Small tables with named rows and columns. After each table, cells are looked up by row and column.

latelil =
,lur,zaket,lev,potove,zigep,fevos,sof,pidog,kose
tude,111,140,108,115,155,130,129,199,139
rutino,60,142,78,65,196,129,98,116,134
rebedu,184,139,172,174,155,125,146,43,123
tiv,88,124,175,88,178,127,140,98,120
buv,63,125,211,81,34,132,168,158,131
les,112,124,129,113,158,133,121,58,124
tetin,129,137,123,130,98,125,118,197,121
gab,134,133,252,137,106,129,193,49,136
romeb,214,126,101,204,74,135,113,105,124
kanefak,216,132,113,207,108,129,122,104,129

What is the zaket of rebedu in latelil? 139
What is the pidog of buv in latelil? 158
What is the lev of buv in latelil? 211
What is the pidog of tetin in latelil? 197
What is the lev of tiv in latelil? 175
What is the lur of tiv in latelil? 88
What is the zaket of tetin in latelil? 137
What is the fevos of buv in latelil? 132
What is the kose of les in latelil? 124
What is the sof of les in latelil? 121
What is the lev of rutino in latelil? 78
What is the zaket of kanefak in latelil? 132
What is the kose of rutino in latelil? 134
What is the pidog of gab in latelil? 49
What is the zaket of tiv in latelil? 124

litizol:
,pinatu,tupiguz,lunuta,dusibem,tepu
mam,12867,44552,89856,47072,2274
sulade,26288,19834,27841,56887,31871
vigis,17701,38358,24122,44769,6991

sulade, pinatu: 26288
mam, tupiguz: 44552
vigis, lunuta: 24122
vigis, pinatu: 17701
sulade, lunuta: 27841
mam, pinatu: 12867
vigis, tupiguz: 38358
sulade, tepu: 31871
mam, lunuta: 89856
mam, dusibem: 47072
sulade, dusibem: 56887
vigis, tepu: 6991
mam, tepu: 2274
Row with the largest pinatu: sulade

Table pog
	dafi	dasufa	dag	silakog	gobekal	pomovog	rapu	rafam
fof	13	3	10	26	11	14	23	5
tep	7	41	10	-3	23	13	-1	-25
kove	10	24	1	17	-3	10	3	-15
kibaza	-8	13	-5	25	25	3	-10	65
pofeg	10	8	11	-82	11	15	3	38
kifemaz	18	15	4	65	31	18	6	5
numov	5	-8	13	6	8	5	-25	-6

rafam of numov = -6
gobekal of fof = 11
rafam of pofeg = 38
dag of kifemaz = 4
dasufa of kifemaz = 15
dag of kibaza = -5
dag of kove = 1
silakog of pofeg = -82
pomovog of tep = 13
pomovog of kifemaz = 18
rafam of kove = -15
rapu of pofeg = 3
Which row has the largest dasufa? tep

Table von
columns: las, ditini, bem, nul, vudazi
delo: [49.1, 44.5, 31.6, 6.9, 13.3]
pilopo: [50.0, 67.7, 81.1, 19.4, 0.2]
gofabik: [26.0, -73.4, 27.6, 12.0, 2.9]
tekebi: [34.2, 28.6, 27.3, 32.7, 46.2]
simovi: [28.9, 24.9, 40.3, 92.1, 98.8]
vedil: [-1.3, -21.8, 53.7, 73.4, 64.7]

las of tekebi is 34.2
nul of gofabik is 12.0
bem of vedil is 53.7
nul of delo is 6.9
vudazi of simovi is 98.8
vudazi of delo is 13.3

Table raveziz
|  | sotel | fik | suruse | nimud | tek | zis |
|---|---|---|---|---|---|---|
| geku | -0.78 | -0.58 | -0.71 | 0.28 | -0.51 | -0.60 |
| bebom | -0.13 | -0.07 | -0.15 | -0.25 | -0.16 | -0.13 |
| kuf | -0.67 | -0.16 | -0.59 | -0.23 | -0.10 | -0.32 |
| bopu | -0.73 | -0.60 | -0.63 | 0.35 | -0.55 | -0.59 |
| nerenin | -0.66 | -0.44 | -0.76 | -0.04 | -0.21 | -0.46 |
| tum | -0.18 | -0.34 | 0.02 | -0.12 | -0.26 | -0.25 |
| dup | 0.53 | 0.31 | 0.88 | -0.93 | 0.05 | 0.24 |
| loneki | 0.13 | -0.35 | 0.27 | -0.26 | -0.32 | -0.19 |

What is the suruse of bebom in raveziz? -0.15
What is the zis of geku in raveziz? -0.60
What is the suruse of nerenin in raveziz? -0.76
What is the nimud of dup in raveziz? -0.93
What is the sotel of bebom in raveziz? -0.13
What is the tek of bebom in raveziz? -0.16
What is the nimud of kuf in raveziz? -0.23
What is the fik of kuf in raveziz? -0.16
What is the suruse of loneki in raveziz? 0.27
What is the zis of bopu in raveziz? -0.59
What is the nimud of loneki in raveziz? -0.26
What is the zis of kuf in raveziz? -0.32
What is the fik of tum in raveziz? -0.34
What is the sotel of kuf in raveziz? -0.67
What is the nimud of tum in raveziz? -0.12
What is the tek of tum in raveziz? -0.26
What is the zis of loneki in raveziz? -0.19
Which row has the largest sotel? dup

